-9; -7; -34; -53; 15; 8; 5; -6; 12; 5; -20; -57; 19; -21; -24; 21; 9; 51; 3; 32; -23; -10; 78; 20; 20; -27; 28; -18; 18; -8; 39; -36	G
-16; -3; -16; 77; 31; 58; -47; -11; 8; -25; -15; 14; 26; 46; 4; -34; -4; 0; 43; -20; 21; 5; -45; 3; -20; 36; -5; 72; -21; -49; -53; 39	M
-25; -17; -37; 26; 22; -6; -25; 6; 25; -24; -90; -45; -25; 24; -8; -3; -63; 45; 41; 46; 32; -14; 56; 32; 12; 1; -3; -2; -23; 1; 78; -27	M
-20; -17; -34; 3; 8; 2; -13; 26; 48; 8; -18; -30; 6; 33; 17; 11; -36; 6; -1; -3; 35; -4; -48; 28; -60; 53; -10; 38; 44; -5; -35; 17	N
-9; 1; 14; 24; 28; 35; -72; 16; -25; -12; 64; -4; 21; -20; -23; -26; 25; -24; 3; -11; -7; -16; -3; -45; -41; 19; 74; -19; -59; -12; 19; 26	W
-29; -9; -7; 9; -29; -28; -10; -45; -35; -3; 37; -23; 21; -50; -16; 19; 23; 11; -11; 7; 7; 36; 41; 3; 40; 8; -11; 36; -52; -15; 59; -65	W
-8; 12; 9; 23; -36; -68; 13; 6; 0; 30; -9; 10; 1; 45; 4; -9; -30; -26; 17; -12; 3; -3; 33; -3; -26; -9; -1; -47; 10; 15; -13; -49	W
17; -23; 15; -19; 39; 29; -29; 14; 14; -38; -40; -6; 3; 13; 24; 25; 0; 13; 32; -3; 1; 9; -29; -5; -31; 22; 1; 19; -3; -9; -75; 50	E
20; 6; 30; 61; 4; -31; -18; -19; -92; -24; -1; 31; -29; -57; -13; -3; 45; -65; -22; -55; 46; 37; -59; -2; 33; 22; 25; 39; -56; -3; 5; -36	W
18; -6; 10; 24; 37; -30; 21; 11; -22; -10; 42; 13; -16; -6; 13; 4; -7; -33; 0; 7; 24; 14; -68; 30; 4; 18; -18; -40; 1; 30; 49; 64	G
45; 3; 16; 28; 64; 2; -19; 13; -5; 11; -24; 4; 4; 13; 19; -19; 36; -18; 17; -29; -7; 34; -85; -14; 27; -28; -12; -47; -27; 16; 15; 37	E
4; -50; -17; 1; -14; -41; 15; 0; 5; 22; -30; -20; 12; 21; -14; 5; 7; 12; 21; -11; 22; 0; 33; -7; 23; -6; -63; -1; -23; 15; 17; -23	W
-33; -11; 15; 5; -14; -4; -50; -12; -36; -21; 7; -44; 2; -41; -11; 4; 20; 6; 9; -78; -13; -16; -1; -8; 42; 13; -10; 28; -38; -5; 27; -58	M
6; -30; -13; -4; 69; 22; 4; -24; 44; 24; -39; 14; -25; -4; -13; -11; 3; 19; 13; 63; 0; -4; -44; -16; 15; -19; -30; -44; -26; -2; 71; 53	N
16; -29; -44; -54; -1; 15; -10; -19; 42; -5; -98; -33; -5; 17; -15; 16; -60; 26; 65; 45; -16; 20; 84; 1; -44; -31; -12; 4; -1; -11; -13; -1	E
-21; -19; -9; 9; 10; 9; 9; -14; 25; 9; 40; -5; -1; 22; -11; -4; 7; 13; -19; -14; 3; 12; -19; 17; -4; 6; 1; 5; -2; -31; -3; -13	N
3; 68; -20; 31; 1; -39; 52; 11; 15; -10; 69; 5; 8; -43; 44; 4; -19; -23; -17; -16; 0; 49; -64; 5; 7; 6; -25; 75; 35; 37; 16; 16	N
5; -71; 0; 33; 2; 8; -14; 21; -15; 38; -12; -18; -2; 30; -14; -26; 35; -13; -28; -70; 12; -31; -33; 43; 22; -2; 23; -65; 11; -24; -34; 15	C
-12; -4; 29; 28; -16; -4; -26; 10; 5; 0; -5; 47; -7; 0; -20; 29; 7; -3; -21; 24; 20; 3; 13; 1; -47; 14; 28; -4; -10; -11; -55; 9	W
-24; -15; -48; -18; 16; -11; 1; -39; -14; -38; -8; -29; -66; -2; -53; 10; -29; 13; 44; -12; -4; 12; 26; 16; -3; -14; -8; 28; -24; -3; 63; -43	M
10; -37; 49; 81; 8; -32; -12; 0; -56; 25; -18; 19; -40; 1; -37; -13; -17; -29; 18; -46; 7; 17; -1; 61; 8; -27; -69; -67; 17; 13; 35; -6	M
-13; -6; 4; -10; -35; -32; 40; -42; -21; 16; 102; -16; 34; -10; 8; 2; 14; 0; -44; -51; -26; 17; -7; 44; 29; 26; -21; -9; -4; -11; 30; -58	N
-14; 17; -8; 23; -8; 12; -43; 9; 23; -24; -80; -13; 25; 46; -10; 18; -41; 31; 37; 31; 28; 4; 86; 11; -23; -10; 22; 17; -20; -27; -24; -9	G
53; -30; 2; 43; 24; 38; 11; 12; 24; 18; -41; 42; 40; 69; 24; -65; 41; -23; -13; 7; 35; -13; -54; -5; -23; 26; 54; -48; -25; -35; -86; 59	W
5; 56; 20; 67; -16; -33; 23; -13; -27; -22; 21; 54; -6; 8; 13; 5; -6; -11; 0; -6; -2; 14; 7; 8; 26; -22; 5; 5; -12; 12; -7; 23	C
4; -23; -42; 38; 45; -26; 0; 13; -8; 20; -24; -32; 14; 19; -2; 6; -3; 25; 36; 4; -2; -13; 24; 10; 27; -21; -26; -10; -1; 12; 40; 28	C
11; -16; 15; 89; 20; -41; 28; 5; -35; -5; 4; 11; -3; 27; 28; -15; -4; 4; 25; -54; 38; 16; -80; 48; -3; 25; -46; -23; -7; 16; 9; 37	Z
-4; -4; -9; -14; 26; 16; 26; 2; 26; -48; 29; -30; 7; -12; 7; 20; -16; 45; 18; -11; -22; 18; 41; 11; -48; 3; 17; 32; -3; -10; -35; 13	N
4; 22; 39; 14; -11; -12; 4; -20; -90; -26; 45; 10; 0; -12; 0; -36; 5; -25; 33; -44; -9; -52; 24; -19; 18; 13; 39; -23; 11; -14; -9; 15	Z
-36; 26; 8; 17; -6; -49; 8; -11; -35; -21; 21; -9; -18; 18; 0; 27; -52; 22; 32; -14; -29; -7; 68; 33; -14; -2; -18; 11; 20; 19; 16; -77	C
3; -35; -24; 23; 27; 37; -64; 27; -17; -6; -89; -12; -18; 20; -21; -19; -54; -27; -3; -2; 14; 3; 9; 57; -24; 19; 15; 6; -13; -19; 2; -51	P
-21; -3; -8; 1; -2; 22; -57; 8; -16; -47; -34; -49; -28; 11; -27; 0; -38; 19; 42; -15; 16; -4; 14; 16; -76; 32; -40; 33; 14; 30; 23; -28	P
-17; 7; 13; 44; 1; 38; 6; 33; 34; 10; 31; 2; -33; -23; -26; -34; 58; 24; -36; 18; 19; -24; -5; -43; -32; -34; 32; 5; 52; 6; -21; 9	P
-33; 49; 33; -52; 2; -34; 40; 0; -2; -19; 69; 16; -50; -61; 4; 25; 18; -1; -13; 48; -21; -62; 22; -58; 1; -15; 76; -32; 52; 23; 8; 6	G
3; 11; 20; 29; 30; 33; 1; 49; 62; 10; 44; 3; 57; 33; 52; -15; -4; 35; -7; 58; -15; 0; 19; 0; -10; -10; 29; -28; 37; -13; -43; 68	E
-9; -1; 18; -4; -10; -5; 26; 5; 14; -17; 41; 12; 3; 2; -11; 14; -7; 22; 11; -15; -16; -25; 24; 0; -10; -9; -18; -23; 1; 25; 5; 30	G
3; -33; 27; 0; 5; -29; 10; -9; -86; -3; 76; -22; -35; -83; -4; -17; 47; -37; -12; -62; 16; -16; -55; -16; 19; 22; 16; -6; 2; 5; 32; -3	Z
-6; -14; -39; -34; -10; -10; -1; 10; 65; 33; 25; -32; 79; 44; 41; 16; 1; 41; 2; 50; -30; -21; 29; -12; 4; 5; -14; -40; -9; 3; 3; 59	C
36; -25; -28; 8; -2; 5; -5; 12; -9; 16; -57; -7; -11; -30; 6; -16; -4; -26; -27; 14; 36; -4; -27; 24; -5; 22; 15; 15; 8; 13; 11; 7	C
-2; -32; -40; 19; -7; 25; -51; 30; 37; 24; 21; -7; 81; 19; 22; 11; -18; 7; -15; 1; -12; -31; -20; 18; -46; 54; 14; -6; -36; -2; -12; 78	C
6; 17; -52; -2; -53; 3; -53; -6; -9; -33; -40; -28; 48; 8; 5; -5; -60; -29; 18; -47; -8; 19; 27; 10; -20; 33; -19; 62; -75; 11; 21; -43	P
8; -34; 13; 16; 49; 24; 14; -2; 22; -17; -25; 11; -21; 7; 38; -27; 35; -1; 7; 35; 34; -26; -70; -23; 3; 32; 23; -3; 7; -27; -51; 60	M
31; 21; -6; 52; 21; -14; 12; 46; -17; 14; -60; -10; 2; -31; 34; -1; -9; -18; -39; 5; 21; 70; 3; 70; 68; -35; -8; 56; 55; 1; -26; -44	C
-6; 31; 16; 43; 19; -27; -16; 13; 2; -25; -68; -24; -26; 6; 15; -1; -70; 34; 47; 29; 12; 12; 47; 24; 14; -28; -19; -26; -4; 40; 85; -31	E
26; -27; 8; 31; 33; 42; -49; 33; 3; 20; -11; 10; 26; 31; -18; -40; 7; -16; -6; -31; 18; -68; -32; -21; -48; 40; 35; -39; -21; -2; -8; 59	N
10; 0; -28; 3; -24; -32; 3; -62; -34; -8; -1; -27; -16; -1; 1; -5; 13; -30; 10; -36; 1; 58; -25; 16; -16; -6; 31; -12; -49; -22; 15; -42	C
0; -24; -1; -29; -41; 55; 36; -6; 38; 7; 72; 14; 61; 17; -17; -29; 50; 22; -27; -16; -17; -26; 56; -28; 69; -29; -12; 29; -4; -37; -46; 33	G
-14; -11; 31; -18; 20; 6; 10; 13; 11; -2; 33; 4; -15; -7; 4; -16; 49; 19; -16; 6; -1; -51; -36; -32; 8; 17; 23; -42; 15; 18; -3; 10	W
-13; -12; 2; 1; -23; 5; 16; -21; 21; -9; -49; 7; -32; 19; -2; -22; -9; 10; 17; 35; 13; -30; 11; -14; 9; -13; -27; -31; 13; 4; 5; 17	P
-17; 4; 41; 60; -5; -27; -17; -13; -41; -17; 29; 7; 19; 32; 27; -2; 19; -2; 30; 17; 26; -42; 30; -28; 10; 17; 25; -35; -3; -26; -34; 71	C
-25; -19; -20; -39; 28; 22; -16; -5; 33; 7; 8; 1; -26; 48; -26; -8; 0; 15; 36; 23; -29; -49; 7; -38; 13; -31; -5; -40; 4; -6; 9; 57	C
30; 7; -18; 10; 0; -36; -6; 48; 38; 25; -114; -11; 22; -2; 41; 11; -77; -20; 13; 49; 25; 1; 18; 35; -18; -2; -5; -39; 18; 36; 17; 22	G
1; 12; -2; -29; -19; 21; -35; 17; 30; -5; 23; -20; 25; -32; 10; -1; -18; -1; -13; 4; -23; 25; 49; -39; -10; -16; 30; 46; -40; -3; 7; -56	E
42; 33; 22; -23; -18; -9; 40; 26; -8; 2; 1; 15; 0; 0; -1; -15; 17; -22; -14; 20; 17; -15; 43; -16; 8; -24; 15; -2; 67; 18; -43; 14	G
-4; -1; -69; 9; -10; 10; -38; 20; 10; -15; -19; -28; 33; 44; -2; -6; -51; -14; -15; 2; 11; 24; 30; 39; -6; 26; 15; 49; -44; -16; 21; -51	P
34; -48; -2; 3; -20; -11; -21; 43; -3; 73; -19; -12; 35; 7; 6; -18; 16; -32; -56; 0; 13; -27; 1; 32; 38; -1; 2; -69; 25; 4; 4; 22	C
4; -33; -58; 23; 32; 0; -63; 25; 11; 14; -83; -17; -15; 36; -38; 12; -50; -2; 15; 30; 28; 4; -9; 36; -26; 12; -48; -15; -37; 30; 88; 3	P
-29; -28; -9; 26; -5; 17; 35; -10; 47; -5; 72; 2; 21; 54; 25; -34; -1; 9; -7; -25; 16; -16; -41; 1; 4; 32; -5; 13; -5; -37; -32; 39	N
19; -55; -48; 3; 20; 17; -34; -7; -18; 20; -18; -26; 52; 7; -6; 1; 22; 1; 6; -14; 0; -23; 0; 5; 17; 27; -5; 16; -45; -19; 5; 33	C
-18; 38; -30; 35; 6; 4; -85; 64; 23; 15; -70; -47; 56; 1; 37; 9; -21; -22; 7; -96; 1; -33; -86; 11; -5; 35; 38; 22; 30; 4; -58; 55	N
